Each row has a class, written as a number after it.
[ -3   9   5  -6  12   5   0   1  12   0   2   6   3  -5  11   7  22   8
  -2 -10   6  -3  -2  -7   4   2  15   2  -5   8  -1   5   5  -2   5 -11
  12  -7   8  -5  13  23 -10] => 7
[-3  7  6 -4  9  3 -3 -1 15  3 -2  1  2  7 12  3  9  5  0 -5 10  0 -2 -5
  3 -3  8  0 -8  4  2  3  2 -1 -5 -7 10 -4  4 -1 10 16 -9] => 7
[ -7  -1 -11   2  -5   1  11  -6  -1  11  -1   5  -8   6   7   1  -1   4
   4   8   0  -2   6  -1  -1 -12  -3  -6   6  -3   6  -5   7   1   2  -5
  -7  -1  -8  -2   2  11   3] => 5
[ -6 -16  -3   7   0  11   2   3   4   2  -3  13   0 -10   7   4  -6  12
   1  -6  -2   1  -3   3   0  11 -12   6   0  -6  -4 -13  -5   3   5   9
   1   3   7   1  -4  -6  -2] => 3
[ -7   3 -13   3  -7  -3   6  -6   1   7  -2   8  -5   8   5   0   5   4
   3   9  -1  -4   6  -4  -5 -11   1  -2   4  -1   3  -5  10  -3   1  -6
  -6  -3 -10  -5   1  11   4] => 5
[ -6   2   4  -2   8   7   3  -6  12   1  -2   7  -2  11   9  -1  10  -2
  -6  -7  10   5  -3  -2   7  -3  10   6 -10   8   0   4   1  -1  -9 -10
   9  -5   4   9   8   9 -11] => 7
[ -8 -15   0  -3   3   4   4   0  -6   0  -9  -4   0 -14   3  -8   0  19
  -2 -15  -4  -1  -3  -1   4   2   7   3  -3   2   6   0   3   3  -3   8
   3   8   9   4  -1  -8   8] => 8
[-2 -1  5  0  8  1  1  4 11 10  1  4  2  1  9  2  6  8  0 -9  8 -5  3 -5
  3 -5 11  9 -6  3 -3  3  4 -5 -5 -6 13 -2  7  1  7 14 -9] => 7
[ -9 -11   0  -2   3   3   4   0  -6   3 -10  -2   0 -13   5  -7   1  22
  -1 -16  -4  -6  -1  -3   0  -1  10   6  -2   5   5   0   4   1   0   5
   4   8   9   2  -2  -6  10] => 8
[ -5  28  15 -19  17  18  -6 -22  10 -16 -14  14  15   2  16  24   3  -5
 -15 -16  -8  -2 -13   6  -9  -6   3  -8   2  33  15  12  19  -9  30   0
  13 -13   2  -3  22  17  -1] => 8
[  38  -25   45   38    4   36   59  -21   33   62 -114   42  -66    0
   -6   36  -92   58   10  107   37  -32    4    8   26  -83   46  -22
   61   15  -18  -44  -17   16   25   -7   17  -43   44   52   18   36
  -11] => 5
[ -5   4   2  -3   4  -3   3   4   8  10  -5 -10   4   4   0  -5  -1   0
   0  -1  15  -3   3  -1   0   4  -2 -14  -2  16   5  -3   0  10  -7  -5
   0   1  -3  -6  -3   8   9] => 2
[ -9  -6   2  -5   4   2   2  -3  -3  -2 -11  -1   2 -10   5  -7   2  17
  -2 -15  -5  -6  -4  -4   0   3  11   3  -2   5   5  -1   5   2   1   7
   3   6   8   1  -2  -5   9] => 8
[-1  5 -3 -6  3  2  2  3 10  6 -4 -6  8  5 -4 -1 -1 -4 -2  0 14 -5  5  4
 -2  0 -1 -6  0 13  2 -6  3  0 -3 -4  1 -6 -2 -3 -1 11  3] => 2
[ -1  -6  -8  -4   3  13   2  -3  -1   0  -1   3  -3  -2   4   6   0  13
 -10  -1  -8   7   5  -3  -1   4 -15   6   0   3  -2  -5  -1  -5  18  11
  -5   3   5   1   4   1  -3] => 4
[ -4  11   5 -14   3   4  -5  -3   6 -10  -5  -4   9   0  10   1   5  13
  -4 -12   2 -10  -6  -9  -4   2   5 -11 -11   6   6   0   4  11   7   1
   0  -3  11  -2   2   5   4] => 8
[ -3   6  -8  -6   4  -1  10  -6   0  -7   3  -7  -8  -1  -2  -2   4 -10
  -1   0 -11  -3  -3  -5  -4  -4   8  -5   9   4  -6  -3   0  -4  -3   4
  -2  13  -4  -5   4  -3   6] => 0
[-10  47   2 -22   6  19 -10 -37  16 -27  -6   6   3  29   3  11  39 -46
 -19   6  -9  11 -13   2  -6  -7   5 -26  -5  23   3  17  10  -8   8 -25
  -6 -16 -10   0  23  14   0] => 0
[  0   3  -5   5  -1   9  -4  -2   3  -2   2   4   8   1  -3   7   8 -13
  -4  -6   2  -1   3  -6  -1  -4   1   2  -1   0  -5   4   0   5   0   0
  10  -3  -5   6  -5   5   1] => 6
[  3  -7 -10   7  -1  12  -2  -7  -4  -3   2   5   4   3  -8   5  10  -8
  -3  -4   3   8   3  -4   5  -2  -3   0  -2  -4  -5   5  -5   3  -3   2
   7   1  -3  11  -6   1  -2] => 6
[ -2  15   3  -6   8   3  -6  -5  22  -4  -6   9   5   8  12   5  17   1
  -2  -5   8  -2  -7  -6  -2   2  16   6  -5   9   2   4   5  -5  -3 -10
  11  -9  -1  -2   8  15  -7] => 7
[ -5   3  -1  -8   5   7   8  -5  -3   1   5  -3  -9  -3  -3   4  -5 -14
  -6   0 -14  -2   0   0  -3 -10   5  -4   9   6  -4  -2   0  -5   0   6
   5  10   1   1   6  -5  -1] => 0
[ -1  22  -7 -13   3   9   4 -17   7  -1   5  11   7  20   4   9   9 -13
  -6   9   0   5   0   0  -6  -6   3 -12  -1  -1   1  -4  14  -6   8  -8
  -4 -13  -8  -8   7  20   0] => 5
[ -4 -12  -6   3   2   6  10   1   1  16  -5  -5  -4   1  -7  -5  -4   3
   0  -3  14  -2   7   7   4  -5  -4  -2   2  13   8  -4  -3   0  -4  -4
   2   1  -2   4  -2   4   5] => 2
[ -2   5 -14  -9   8 -14  12  10  -4  -8  12 -25 -15 -13   6   1 -21  11
  10   1  -8 -13  -9 -28  -1   2   0 -12  11   3  -3 -19 -10  42   2  11
   7  14   4 -22   3  -1   7] => 0
[  6   8   1   4   6   2  -6  -1  -7 -17   3   6   1  -8   0  -6   8 -18
  -1  -1   0   2  12   1   6  -4   1  -5   1   6   7  -6   2  -3  -4   0
   0   0   9  -3  -3  -5  -1] => 1
[  0  12   4  -7   8   3 -10  -2  19  -3   0   7   9   8  10   2  13  -1
  -4  -3   8   4  -6  -5  -1   6  13   0  -9   6  -3   3   5  -5  -6  -8
  10  -6   4   1   9  14 -10] => 7
[ -7 -14 -12   2  -5   9   8  -3   8  -5  -1   7   8  20  10  -1 -22   8
   3  -8   0   5   4   7  -3   0 -26  12  -2 -14 -19 -28  -3   2   4   3
  -2  -9  10   4 -13   5  -9] => 3
[ -4  -1  -4  -2   2   1   3   2   4   6  -7 -11   1   6   0  -2   4   1
   3  -1  13  -3   4   3   0  -2  -4 -11   3  12   7  -2   0   3  -3  -8
  -2  -3  -4  -4  -1  12   8] => 2
[  6  14  -3  -2   9   5  -6  -2 -10 -24   5   3   2 -11   1  -5  13 -14
  -3  -2  -2   6   8  -1   9  -2   1  -7   3  11   7  -9   2  -2   2   1
  -2  -2  10  -4   0   0  -2] => 1
[ -6  -7   3   1   2   9   0   0   8  -2  -9   9   1  -3  12   2  -8   8
   1  -5  -2   2  -3  -2  -3  11  -7  -3   0  -4  -3 -10  -1   5   4   2
  -1   0   3  -3  -2   3   0] => 3
[ -3  -7  -5   1   2  -2   5   5   0  13  -7  -8   2   6  -5 -10  -1   4
   2   0  12  -5   7   1  -2  -2   2  -4   1  13   2  -3   0  -1  -9  -6
   2   2  -6  -1  -6   3   9] => 2
[ -5  20  -9  -8  -6   4  -1  -8   9   2   0   8   3  14   8   4  -1  -5
  -2  11   3  -1   3  -4 -10  -7   4 -10   1   0   2 -10  12   0   8  -8
  -6  -9  -6  -4   4  20  -2] => 5
[-10 -10   3  -6   5   7   4  -5  -4  -2 -10   0  -2  -9   4  -7   0  14
  -5 -16  -3  -1  -5   1   3  -1   8   2  -4   7   6   1   3   4  -1   6
   3   5   9   8  -1  -8   5] => 8
[  9  19   1  -8   1  15 -13  -7   6 -17   1  -2  13  15   0   7  21 -24
  -9 -12   8   4   4 -10   1   6   4 -15 -14 -11  -1  13   1   1  -3  -3
   4  -6  -8  -1   1  15  -2] => 6
[  1   1   3   8   7  -2  -4   3 -12 -14   1   0  -2 -16   2  -9  13 -11
   1  -2  -1   1  13  -1   8  -4   2  -5   1   5  10  -4   2  -1  -6   1
  -2   5   7  -5  -4  -6   4] => 1
[  5  -2  -3   5   8   3  -2   3 -14 -13   3   2  -5 -21  -1  -6  11  -6
   4  -2  -3   5   9   0  11  -5   1  -6   7   5  12  -9  -2  -1  -2   4
  -3   6   9  -3  -3  -5   2] => 1
[ -1   3  -2   4   2  11  -2  -5   1   1   1   2   2   3  -1   8   9 -11
  -4  -7   2   4   0  -6   1  -5  -1  -6  -2   0   0   3  -3   9  -1   1
   8  -1  -2   6  -4   6   2] => 6
[ -7   6 -11   0  -4  -2   7  -7   2   6  -1   5  -6  12  10   3   4  -1
   3   8   1  -2   3  -3  -4 -10  -2 -11   2  -4   7  -2   9   2   4  -7
  -8  -4  -8  -6   3  15   3] => 5
[  3   5  -9   2   1  12  -6  -6   1  -9   1   2   7   1  -5   9  14 -11
  -5  -5   3   4  -1  -7   2   0   0  -1   0   1  -3   1  -2   7   1   2
   8  -5  -5   5  -3   6  -2] => 6
[ -2   9  -4  -5   5   8  -7  -8  15 -14 -12  11   5  12  14  -1  -6  -2
   8  -7   4   3  -7  -2 -11  16  -5   1  -7 -10  -5  -9   4   3   8  -4
   1  -2  -2 -10   3   8   0] => 3
[ -7   4 -10  -1  -3   2   7  -8   1   9  -2   7  -7   9   7   3   2   3
   2   8  -1  -2   4  -2  -3 -13  -1  -7   5  -1   6  -5   8   0   5  -5
  -7  -4  -8  -3   3  14   2] => 5
[ -2   2  -2  -6   2  12  -2  -2   3  -2  -5   2  -3   0   9   9  -5   8
  -7  -3  -9  -1   5  -1  -6   4 -13   5   3   2  -4  -6   5  -5  20   7
  -1  -1   6  -4   3   8  -2] => 4
[ -7  -1 -12   2  -4   1  10  -6  -2  12  -1   7  -9   6   5   2   0   4
   4   9  -1  -3   6  -2  -1 -13  -1  -6   6  -4   5  -5   7   0   3  -4
  -6  -1  -8  -2   1  11   3] => 5
[-19 -35  -2  11   9  -4  13  10 -10  26 -13 -11 -11  16   0 -16  -8  16
  15  -3  -4   6   2  14  -3 -25 -12  -4  13  -2   5  -5  -9  -3  -8  10
  -6  17  -8   5 -18  -5   9] => 2
[ -5 -20  -4  -4  10  13  10   2  -7   0  -5  13  -1 -18   4  -2   5  10
   2  -8 -11  10  -7   3   1  10  -1   7   6  -6  -4  -8  -2  -3   6   5
  -4   6   1   4  -1  -1  -2] => 3
[ -6 -17  -6   2   4  13   8   9  -9  14  -6  -6 -19 -10  14   7 -21  27
   3  -9  -9   3  13  -2  -2  -7 -15   8  11  -5   5  -5   1   4  25   9
  -1  12  10  -4   5   8   4] => 4
[ -5  12  -1 -10   6   1   5  -6   3  -5   2  -9  -6   3   1   1   0 -13
  -1   2 -11  -1  -3  -4  -6  -5   5 -11   7   1  -3  -2   1  -2  -3   4
   0   9  -3  -7   7   1   4] => 0
[ -3   0  -4  -3   1   6  -3  -1   3  -1  -8  -1  -2   0   9   3   1  12
  -5  -3  -9   1   6  -5  -8   6 -10   6   1   2  -3  -4   5  -5  15   7
  -4   3   2  -7   3   7   3] => 4
[ -4   0  -4  -5   2  10   0  -5   4  -1  -7   1  -5   3   6   3  -4   8
  -8  -4  -7   3   6  -1  -4   5 -13   6   0   3  -3  -7   3  -5  14   9
  -5   1   5  -1   3   6  -1] => 4
[ -7  -2  -7   1  -5   1  10  -1  -2  17   1   5  -6   2   8   7  -2   6
   3   8  -3  -1   7  -2   0 -17  -6 -10   9   1   5  -4   7   4   5  -4
  -6  -1  -6  -2   2  12   1] => 5
[ -8  -5   4  -5   3   1   0  -1   0  -4 -11  -3   4  -8   6  -7   3  15
  -2 -13  -3  -6  -4  -3  -2   3  10   3  -5   3   4   1   5   2  -3   6
   3   5   7   1  -2  -7   9] => 8
[ 0 -4 -4  6  2  9 -2 -2  1  1  1  2  1  0 -4  7  8 -8 -2 -7  2  3  0 -5
  2 -7 -3 -4 -1 -4  0  4 -4 10 -1  3  6 -1 -3  8 -4  6  0] => 6
[ 1  1 -4  6  1  8 -3 -2  3  1 -1  5  4 -2 -3  7  9 -8 -3 -7  2 -2  2 -5
  0 -5  3  2  2  2 -3  4  0  6  2  1  9 -1 -4  7 -4  7  0] => 6
[  4   3  -2   6   5  -1  -5   0  -9 -16   4   1  -1 -11  -1 -10  11 -13
   3   1  -1   4  10   1   8  -1  -1  -4   2   2   9  -9  -1  -3  -9   2
  -4   3   8  -4  -6  -9   2] => 1
[ -4   8  -9  -4   5   5  10 -12   1  -9   3  -3  -8  -3  -4   3  10 -11
  -6   1 -13  -1  -7  -2  -2  -1   5  -4   9   4  -1  -4  -2  -9  -1  11
   0  12  -1  -4   7  -9   8] => 0
[ -8 -10 -12   3  -1   2  15  -2  -5  20  -1   5 -12   7   5   1  -7   7
   5   6   0   1   8   1   0 -22  -4  -4   4  -4   7  -4   5   5   5  -4
  -8   2  -8   4   2   9  -1] => 5
[ 2  1 -5  6 -1  8 -4  0  2  1  3  4  7  1 -3  9  9 -8 -4 -8  3 -2  5 -7
 -1 -6  1  1 -1  0 -6  3  1  5  0  0 10 -3 -4  5 -5  7  0] => 6
[ -3   9 -12  -3  -7   1   6  -8   6   8   0  12  -1   9   5   2  -1  -3
   1   8   0  -2   6  -1  -5  -9   3  -2   4   1   0  -7  12  -5   5  -8
  -5  -5  -7  -2   1  15   0] => 5
[ -4 -11  -6  -2   2   7   9   5  -6   7  -8  -3  -8 -10  10   4   0  19
  -2  -4 -16  -3  10  -2  -1  -1 -12  13   8   1  -3  -6   2  -8  15  10
  -6   8   3  -4   1   4   3] => 4
[ -5  -3 -16   1  -5   1   9  -8  -1   9   1   7  -4   5   3  -1   3   6
   3   5  -1   2   7   0  -1 -11  -3  -4   5  -3   3  -6   8  -6   3  -4
  -8   0  -9  -1   1  12   1] => 5
[ -3   2  -4  -6   2  10  -1  -5   3  -2  -6   1  -4   4   7   4  -1   6
  -9  -1  -7   5   5  -1  -4   6 -13   6  -1   3  -3  -4   4  -5  14   7
  -5   0   2  -2   5   5  -1] => 4
[ -1   4  -1  -6   1  10  -7  -4   9 -12  -7  12   8   4  10   2   0   1
  -1  -2  -2   9  -7  -5  -7  16  -1  -4  -2  -3  -7  -7   2  -1   3  -3
   0  -4  -1  -5  -1   3   0] => 3
[  7   3  -9  12   0 -17 -11 -12  10 -24  -3  -2  -1  -2 -11 -26  14 -16
  11  11  14  20   0   0   7  13  -2  -2  -8  -4  13 -11  -8  10 -35   4
 -13   5  -8  -7  -8 -23   8] => 1
[ -7 -10   2  -6   5   2   3  -2  -3  -1 -11  -5   1  -9   5  -7  -1  17
   0 -14  -2   0  -4  -2   2   1   7   1  -3   1   6   0   3   7  -3   6
   1   5   9   3   0  -3   7] => 8
[  4   2  -5   2   1  13  -4  -5   2   0   3   8   6   6  -6   9   4 -16
  -6 -10   2   3   3  -2   1  -7  -1   1  -2   1  -4   4  -1   3   0   0
  11  -5  -3  10  -5   5  -3] => 6
[-3 -2 -9  0  1  1  1  2  5  8 -6 -8  2  2 -3 -6  5  5  3 -3 15 -2  5  3
 -1  1 -3 -6  2 12  7 -4  0 -1 -2 -5 -1  2 -4 -2 -2  8  8] => 2
[ 6  1 -8  4 -1  9 -9  0  4 -3  2  3 10  1 -6 11  4 -6 -1 -4  2  6  2 -4
 -1 -5 -3 -1  5 -2 -6 -1 -1  3 -1  7  8 -4 -4  5 -5  7 -3] => 6
[-10  -9   4  -6   5   4   4  -2  -4  -1 -11  -6  -2 -10   6  -7  -1  18
  -2 -15  -4   0  -6  -3   2   0   6  -2  -3   4  10   0   3   7  -1   7
   2   6   9   3   0  -5   9] => 8
[  9  48  25   4  -5  -7 -52  13  29 -22 -13   4  28  -7  18   7  -8 -24
  -4  -2   6 -27  28 -11 -12   7  15 -11   2  11  -3   1  24  -6  10  -2
  19  -7   9 -33   6  20  -5] => 1
[ -5   1  -7   0  -4   3   5  -5  -1  12   0  11  -2   9   3   6  -2  -1
  -1   4  -1  -5  11   0  -5 -14   2  -3   2   2   1  -1  12  -8   6  -6
   0  -3  -9  -2   2  13  -4] => 5
[-11  -6   0  -2   2   4   2  -1  -4   2  -8   2   3 -13   7  -5   0  19
  -2 -16  -4  -3   2  -1   1   2   6   8  -3   9   2   2   7   0   2   7
   6   9  11   1  -1  -9   8] => 8
[  8  19   2 -14   1  -7 -21   7  17  -6 -17 -15  20   8   7  -3  11  -3
   6   0  11 -16   2  -4 -15  11   8 -16   0   1   3   2  11 -13  -2  -4
  -1  -5 -10 -15  -2  21   9] => 2
[ -4   5   5  -3   9   7   0  -4  14   3   0   7   2   8   9   2   8   0
  -5  -7   8   1  -3  -2   4  -2  10   5  -8   8   0   2   2  -3  -6  -7
  12  -6   7   5   9  12 -12] => 7
[ -5 -29  -5  10   3   7  17  13 -11  33  -4  -4 -12 -17 -10  -4  -6  21
   6  -2  12  -7  16   7   9 -12  -3   3   6   9   9  -2  -7  -1   0   1
   3  11   3   6  -1   0   6] => 2
[-10  -6   3 -12   9  11   4  -4  -6  -6 -12  -4  -4 -14   6  -3  -2  18
  -7 -18  -3   1  -8  -2   4  -2   9  -4   1  12  12  -2   2  11   6   7
   3   1  11   9   4   0   2] => 8
[ -3   0   4  -2   9   6   1  -3  13   5  -1   8   1   8   7   2   8   0
  -4  -7   7   3  -2  -1   5  -5  10   5  -8   8   0   5   2  -4  -7  -7
  11  -5   4   7   8  11 -12] => 7
